[-0.46  0.12 -3.10 -8.22 -8.40] Out: 0.12
[-1.06 -5.01 -8.59  5.47 -5.25] Out: -5.01
[ 7.51  8.02 -6.59 -2.39  0.86] Out: 8.02
[-2.80 -3.13 -7.61 -6.72 -6.34] Out: -3.13
[-1.34  2.20  7.56  7.24  8.22] Out: 2.20
[ 5.16  3.58 -1.74  6.97  7.87] Out: 3.58
---
[ 6.71  0.01  1.58 -0.33  6.02] value 6.71, 6.02

[ 4.79 -6.67 -5.29 -2.30 -2.66] value 4.79, -2.66

[ 0.68 -6.63  3.90 -5.19  0.50] value 0.68, 0.50

[[-5.38  0.31  6.30  1.29 -1.11]
 [-1.98 -4.00 -6.49 -5.94 -0.13]] value -5.38, -0.13

[ 7.95 -5.65 -2.57  2.14  1.56  2.06  1.95] value 7.95, 1.95

[-3.35  6.77  8.30 -4.46] value -3.35, -4.46

[[ 2.03  0.09  2.17 -2.68 -1.79 -2.30  8.27]
 [ 0.35 -3.91  3.29  0.36  0.19  0.99  2.87]] value 2.03, 2.87
---
[-0.93  8.67  2.06 -1.19] → -0.93

[[-3.73  7.15  4.17  0.27  6.25  5.54]
 [-3.88  1.29  3.22  1.33  4.39  3.92]
 [ 7.53  4.85 -4.68  0.65 -3.55 -2.89]] → -4.68

[ 3.96 -5.74  4.90  6.84] → 3.96

[-7.63 -4.72 -4.80 -3.88] → -7.63

[[-2.07  0.57 -0.99  0.42  1.47 -1.29 -0.49]
 [ 3.30  4.87  4.83  1.72  4.83  3.97  8.47]
 [-2.46  1.16  2.09 -0.99 -1.05 -1.39 -0.72]] → -0.99

[ 0.93 -0.12  6.10  2.98  8.57 -3.24] → 6.10
---
array([-0.458,  0.391, -1.749,  1.451,  0.875]) ==> -1.749

array([[  82.9, -176.1, -154.6,  -52.8,   15.6],
       [  57.5,  173.6,  117.3,  102.5,   22.4],
       [  38.1,  -19.9,   33.9,   86.3,  151.3]]) ==> -154.6

array([[  6.7,  10.9,   5.6,  11.9,  -0.6],
       [  5.6, -18.9,  -5.8, -10.7,  -2.6]]) ==> 5.6

array([[-16.089, -16.089,  -8.517, -18.699, -14.038],
       [  0.757,   0.757,  18.300,  16.114,   6.136]]) ==> -8.517

array([[-0.4, -1.3,  0.1, -0.6,  1.7],
       [ 2.1, -0.1, -2.0,  1.2,  0.8]]) ==> 0.1

array([-0.7,  0.6, -1.0,  0.8,  1.6]) ==> -1.0
---
[[ 8.06  0.99  2.99 -4.24 -0.94  8.71 -1.74]
 [-4.26  5.35 -5.52  8.89  0.34 -5.74  6.14]
 [-2.71  8.08 -3.14  6.29 -3.30 -2.67  3.55]] -> 8.89, 8.89

[-1.99  3.92  7.76 -3.06 -4.97] -> 7.76, 7.76

[ 2.71 -1.72 -6.57  3.38  0.33  4.48 -1.54] -> 3.38, 4.48

[-6.66 -3.34 -8.08 -6.02  2.78 -5.02 -2.29] -> -6.02, 2.78

[-3.84  1.69  7.44  0.38 -4.74] -> 7.44, 7.44

[-2.89  3.64 -9.01  2.89  2.14] -> -9.01, 3.64

[[-2.52  2.47  3.28 -2.38  3.03 -8.34  0.72]
 [ 2.01  4.17 -0.61  2.49 -0.29  6.53  2.95]
 [ 4.80 -4.45 -5.29  1.11 -7.52  5.09 -3.66]] -> 2.49, 6.53
---
Input:
 7.05   0.66   2.80  -6.48  -2.80
-1.84   2.95   0.84   1.53   4.13
Output: 4.13

Input:
-0.05  -1.30   1.93  -0.33  -9.08   3.08
 0.04   4.05  -3.48  -1.27   4.89  -3.27
Output: -3.27

Input:
 6.40  -1.97   5.59  -8.39   3.20
-2.91   7.13  -6.80  -3.61   5.01
Output: 5.01

Input:
 6.56  -1.39  -5.28   5.64   3.19  -1.55   5.13
 1.73   4.67  -5.52   7.69   2.14  -4.33   7.05
Output: 7.05

Input:
 0.29  -7.75  -2.03   1.45  -4.17  -2.34   0.46
-4.28   5.76   3.41   0.77   1.81   4.41   3.59
Output: 3.59

Input:
 8.69   0.28   0.16   2.06   2.18
-3.00  -0.07   2.52  -0.07   0.42
Output: 0.42
---
[-1.8  0.4  0.7 -0.1  1.2  1.0  1.3]
1.3, -1.8

[[  2.2  18.7   9.6  14.1   3.9]
 [ -6.4  -1.8  -2.5 -14.0   7.4]
 [  5.1   6.4  -8.7 -11.4  19.1]]
19.1, -14.0

[[ 139.39  -33.45  -37.34    3.50    4.46  -30.91]
 [ -15.29 -125.80  -56.00 -104.08 -114.94 -105.04]]
139.39, -125.80

[[-1.222  0.158  0.042 -0.265  0.750  1.140]
 [-0.872 -1.076 -0.757  0.232  0.835  0.581]
 [-0.729 -0.161  1.287  0.175 -0.982  0.485]]
1.287, -1.222

[ 13.518   3.713  15.064  12.516  14.355 -12.433]
15.064, -12.433

[[-0.1 -0.4 -1.9  0.3  0.3  0.4 -1.1]
 [-0.1 -1.5  1.9  1.1 -0.8 -1.4 -0.2]
 [ 1.1  0.7 -1.6 -1.3  0.2  0.4 -0.7]]
1.9, -1.9

[ 1.1 -1.1  1.9 -0.9 -1.7  0.6]
1.9, -1.7
